Questions about the grid below. Rows and columns are numbered from 1.
1) Read off the entry at row 3, column 1.
2) Read off the entry in the top-right corner.
3) Read off the entry at row 1, column 3.
4) Read off the top-left entry.
133  117  134  131  128  133  131  136  129  125  122  130  128
129  125  122  147  116  127  120  127  133  125  124  123  134
128  128  126  145  120  128  120  123  133  125  123  122  134
128  135  137  129  124  131  129  144  133  127  124  125  138
125  138  139  131  128  131  126  132  134  125  123  122  136
114  127  148  117  144  127  142  127  135  126  139  123  120
127  129  129  142  124  129  120  122  133  124  122  122  133
128  132  138  130  124  131  128  140  132  125  124  124  135
122  133  141  128  137  130  129  122  134  125  126  123  130
134  131  130  132  131  140  126  132  128  124  103  135  133
126  130  136  127  133  134  130  132  131  124  116  128  130
119  129  143  123  138  129  134  128  134  126  133  123  126
121  130  139  125  138  129  136  130  135  128  131  126  128
125  127  138  125  134  131  133  133  132  126  125  127  129
1) 128
2) 128
3) 134
4) 133

Questions about the row below.
1) What is the 3rd entry from the left?
2) What is the second largest entry?
3) What is the fifth-last entry?
4) What is the fifth entry?
5) What is the 4th entry from the end?
[123 124 130 136 124 124 125 128 146 127 125 105 128 125 124]
1) 130
2) 136
3) 125
4) 124
5) 105

[[126 119 123 119 119]
 [114 138 150 139 142]
 [144 123 108 123 120]
 [141 128 117 129 126]
 [127 138 137 139 139]
 [111 135 151 135 139]
 [129 138 136 139 139]
 [136 134 126 135 133]
 [138 131 121 131 129]]
Counting starts at 1.
The entry in row 2 and column 1?
A: 114
The entry at row 1, column 2?
A: 119
The entry directly above 151: 137
The entry directly above 137?
A: 117
The entry in row 3 and column 1?
A: 144
The bottom entry of the column that holds the largest entry: 121
The entry in the bottom-left corner is 138
The entry just left of the smallest entry -> 123
The entry at row 1, column 1 -> 126
The entry in row 2 and column 2 is 138
The entry just right of 111?
A: 135
The entry directly below the centre entry -> 151
The entry just left of the centre entry: 138
The entry in row 2 and column 3 -> 150
The entry directly below 111: 129
The entry in the bottom-right corner?
A: 129
The entry just right of the centre entry: 139
The entry directly below 127?
A: 111

A =
[[149 117 131 118]
 [151 126 107 137]
 [155 144 118 125]
 [149 144 143 116]
 [145 151 145 156]
 [154 123 133 123]
 [114 155 123 135]]
The top-right entry: 118
Find the top entry of the column that holds the smallest entry.
Answer: 131
The first entry in reading order -> 149
Find the last entry in the row that holds the smallest entry.
Answer: 137
The entry just left of 143 is 144
Find the second entry in reading order.
Answer: 117
Find the entry in the bottom-left corner.
Answer: 114
The largest entry in the last column: 156
The second entry on the main diagonal -> 126
Find the last entry, reading row by row.
Answer: 135
The smallest entry in the last column is 116
The entry directly below the smallest entry is 118

B =
[[114 113 127 121 135 129]
 [110 133 131 132 141 129]
 [138 129 124 127 149 146]
 [143 143 132 136 102 114]
 [110 133 131 132 140 130]
 [143 144 131 137 102 114]
 [109 133 131 132 140 130]]
Indices start at 1.
The entry at row 3, column 2 is 129
The bottom-left entry is 109
The entry at row 1, column 2?
A: 113
The entry at row 3, column 3 is 124
The entry just right of 121?
A: 135
The entry just right of 124 is 127
The entry just left of 121?
A: 127
The entry just right of the largest entry: 146
The entry directly above 137: 132
The entry in row 3 and column 1 -> 138
The entry at row 1, column 1: 114
The entry directly below 138: 143
The entry in row 2 and column 3: 131
The entry just right of 109?
A: 133
The bottom-right entry is 130

Questions about the matrix below.
1) Report the largest entry in the last row.
2) Report the largest entry in the first row.
3) Report the entry in the bottom-right corner.
4) Report the top-left entry.
5) Report the bottom-left entry.
6) Report the entry directly below 104.
7) Report the smallest entry in the last column.
8) Report the 2nd entry on the diagonal from the top-right corner.
[[135 148 141 151 102 148 101 134 107 105]
 [109 115 104 102 146 101 149 134 143 149]
 [105 123 107 114 135 113 139 140 134 142]
 [120 145 129 136 116 136 119 146 116 122]]
1) 146
2) 151
3) 122
4) 135
5) 120
6) 107
7) 105
8) 143

[[147 148 105 149 105 123 109 109 133 121 122 112]
 [129 133 120 133 123 142 120 125 145 141 111 127]]
Indices start at 1.
Find the entry just right of 145.
Answer: 141
Find the entry at row 2, column 2.
Answer: 133
The bottom-left entry: 129
The entry in row 1 and column 3: 105
Find the entry in row 1 and column 2.
Answer: 148
Find the entry at row 1, column 1.
Answer: 147
Find the entry directly below the largest entry.
Answer: 133

Read these off the matrix that follows. Rows and columns are numbered from 1.
1) Give the entry directly above the smallest entry.
2) Give the entry in row 3 and column 1.
3) Give the bottom-left entry.
4) Give the entry directly below the smallest entry.
5) Give the entry in the top-right corner.
6) Give the entry just right of the smallest entry.
7) Give the entry in row 2 and column 1.
8) Give the entry just right of the largest entry.
[[123 126 131 135 117 116 112 121 128 130 114 137]
 [126 123 120 134 118 126 119 120 130 122 125 128]
 [131 135 125 124 128 133 133 130 121 132 133 125]
 [134 123 117 128 128 132 125 127 124 130 134 128]
 [126 128 126 128 126 130 127 125 130 120 125 125]
 [126 143 127 118 135 137 141 130 124 129 139 120]
 [133 126 125 125 133 134 133 134 125 130 137 125]
 [137 120 123 126 131 128 123 136 119 136 137 130]
 [132 113 121 137 129 133 131 133 133 125 134 124]
 [122 124 123 133 118 117 112 116 127 126 116 135]
 [136 131 122 125 129 139 134 135 120 127 139 124]
 [127 155 137 111 139 137 141 136 116 138 137 124]
 [128 126 129 127 133 128 126 128 127 129 133 127]
 [127 142 136 117 128 126 126 129 116 137 125 131]
 [123 141 128 121 125 129 127 125 124 129 126 129]
 [132 128 120 124 131 136 133 131 121 129 139 124]]
1) 125
2) 131
3) 132
4) 127
5) 137
6) 139
7) 126
8) 137
